Below is a small trained network, with its code and all its weights. Each question gives an input and a target symbol and asks what happens when units are switched off, that is, made to give their printed mean instead of their output.

import numpy as np


def w(rows, s, z=0):
    codes = np.array(rows[::2]) - 128.0
    scale = np.full(codes.shape[1], s)
    scale[-1] = z or s
    return codes * scale


def f(y):
    return np.maximum(y, 0)


def softmax(a):
    e = np.exp(a - a.max(-1, keepdims=True))
    return e / e.sum(-1, keepdims=True)


def log_softmax(a):
    a = a - a.max(-1, keepdims=True)
    return a - np.log(np.exp(a).sum(-1, keepdims=True))


def net(x, mask):
    ids = ['αγδεμξπσψ'.index(c) for c in x.split()]
    T = len(ids)
    res = E[ids] + P[:T]
    r = res
    for j in range(2):
        rows = slice(2 * j, 2 * j + 2)
        q, k, v = (r @ M[0][rows].T for M in (Q, K, V))
        z = softmax(np.where(np.tri(T) > 0, q @ k.T / 2**0.5, -1e9)) @ v
        o = O[0][rows]
        res = res + np.where(mask[j], z, o[:, -1]) @ o[:, :-1]
    y = f(res @ A[0][:, :-1].T + A[0][:, -1])
    res = res + np.where(mask[2:6], y, B[0][:, -1]) @ B[0][:, :-1]
    return log_softmax(res[-1] @ U[:, :-1].T + U[:, -1])


Q, K, V, O, A, B = {}, {}, {}, {}, {}, {}
E = w([
[52,151,137],'α',
[185,115,86],'γ',
[106,82,122],'δ',
[128,133,159],'ε',
[148,98,136],'μ',
[129,36,115],'ξ',
[37,3,142],'π',
[17,37,112],'σ',
[97,77,113],'ψ',
],0.02)
P = w([
[72,97,162],'0',
[88,40,217],'1',
[38,241,92],'2',
[229,136,120],'3',
[69,28,225],'4',
[151,170,142],'5',
[130,122,24],'6',
[57,24,226],'7',
[93,234,173],'8',
[117,104,13],'9',
[58,22,226],'10',
[109,250,194],'11',
],0.011)
Q[0] = w([
[16,215,174],'head 0',
[152,136,142],'head 0',
[136,121,9],'head 1',
[201,177,92],'head 1',
],0.014)
K[0] = w([
[8,64,123],'head 0',
[113,116,86],'head 0',
[157,154,93],'head 1',
[225,114,47],'head 1',
],0.015)
V[0] = w([
[233,129,122],'head 0',
[118,143,57],'head 0',
[213,99,84],'head 1',
[66,179,254],'head 1',
],0.0077)
O[0] = w([
[161,49,148,2],'head 0',
[189,71,77,85],'head 0',
[3,65,182,21],'head 1',
[221,254,171,210],'head 1',
],0.0054,0.0088)
A[0] = w([
[126,132,218,64],'neuron 0',
[247,81,144,255],'neuron 1',
[169,179,110,42],'neuron 2',
[170,91,239,80],'neuron 3',
],0.015,0.0083)
B[0] = w([
[236,9,176,188],'neuron 0',
[63,170,110,255],'neuron 1',
[28,43,73,166],'neuron 2',
[186,64,65,200],'neuron 3',
],0.013,0.0067)
U = w([
[83,126,191,139],'α',
[252,157,116,181],'γ',
[132,91,68,47],'δ',
[141,123,141,187],'ε',
[197,119,90,95],'μ',
[164,190,77,201],'ξ',
[162,118,131,107],'π',
[135,146,243,151],'σ',
[121,54,174,10],'ψ',
],0.015,0.011)

Each question gives the input, a string of symbols that net reads in full, and the target symbol t.
The units are the heads (2 rows each of Q, K, V and O) and the neurons (one row each of A and B). Each row of codes is followed by its name. A weight is (code - 128) times the scale printed after its matrix; where a second scale follows, it is the last column's (O, A, B and U).
mask holds one flag per unit, heads first, then neurons. A switched-off unit (its flag False) gives its mean, the last column of its rows in O or B, instead of its output. The means were averaged over made-up inputs and are rounded, as every weight is.
A unit's drop is (log p(t) with every unit on - log p(t) with that unit switched off) / (log p(t) with every unit on - log p(t) with every unit switched off).
The circuit of an input: a set's keep is (log p(t) with only the set's units on - log p(t) with every unit switched off) / (log p(t) with every unit on - log p(t) with every unit switched off). Starting from all 6 units, units are removed one at a time, each time the one whose removal leaves the highest keep (on an exact tie, the one counted first), for as long as the keep stays at least 0.8.
units of the circuit, in order: the units of the circuit, biggest drop first
top k neurons: the k neurons with the biggest drops, biggest first
which heads matter: for each layer, one digit per head in row order, 1 if its drop is at least 0.15 and else 0, layers parted by /
drop of u: that unit's drop, to one decimal
input π γ π δ σ σ π π π, target σ: top neuron -> [neuron 3]
input γ α σ, target ξ: units of the circuit, in order -> [head 1; head 0]
input ψ ψ μ ψ π μ σ π δ α σ α, target α: which heads matter -> 10
input π π σ σ ξ π π ε π, target σ: which heads matter -> 00
input α π μ ψ μ σ α γ π π ξ, target δ: which heads matter -> 10
input π δ π π ξ, target δ: units of the circuit, in order -> [neuron 3; neuron 1]
input ε ε α π μ ξ, target ξ: units of the circuit, in order -> [neuron 1; neuron 0]
input ε μ σ, target ξ: top 2 neurons -> [neuron 0; neuron 2]
input ε π π σ ψ ε π π σ π α, target σ: top 2 neurons -> [neuron 3; neuron 0]
input π π ξ σ π π ξ γ π σ γ, target ξ: units of the circuit, in order -> [neuron 1; neuron 0]
input ψ π π π μ α π ε ψ ξ, target ξ: drop of neuron 3 -> 0.1
input π α ε γ, target δ: drop of head 0 -> 0.1
input ε ε ξ π ε, target γ: drop of head 1 -> 0.1
input π σ π ξ ε α δ π μ π α, target σ: top neuron -> [neuron 3]
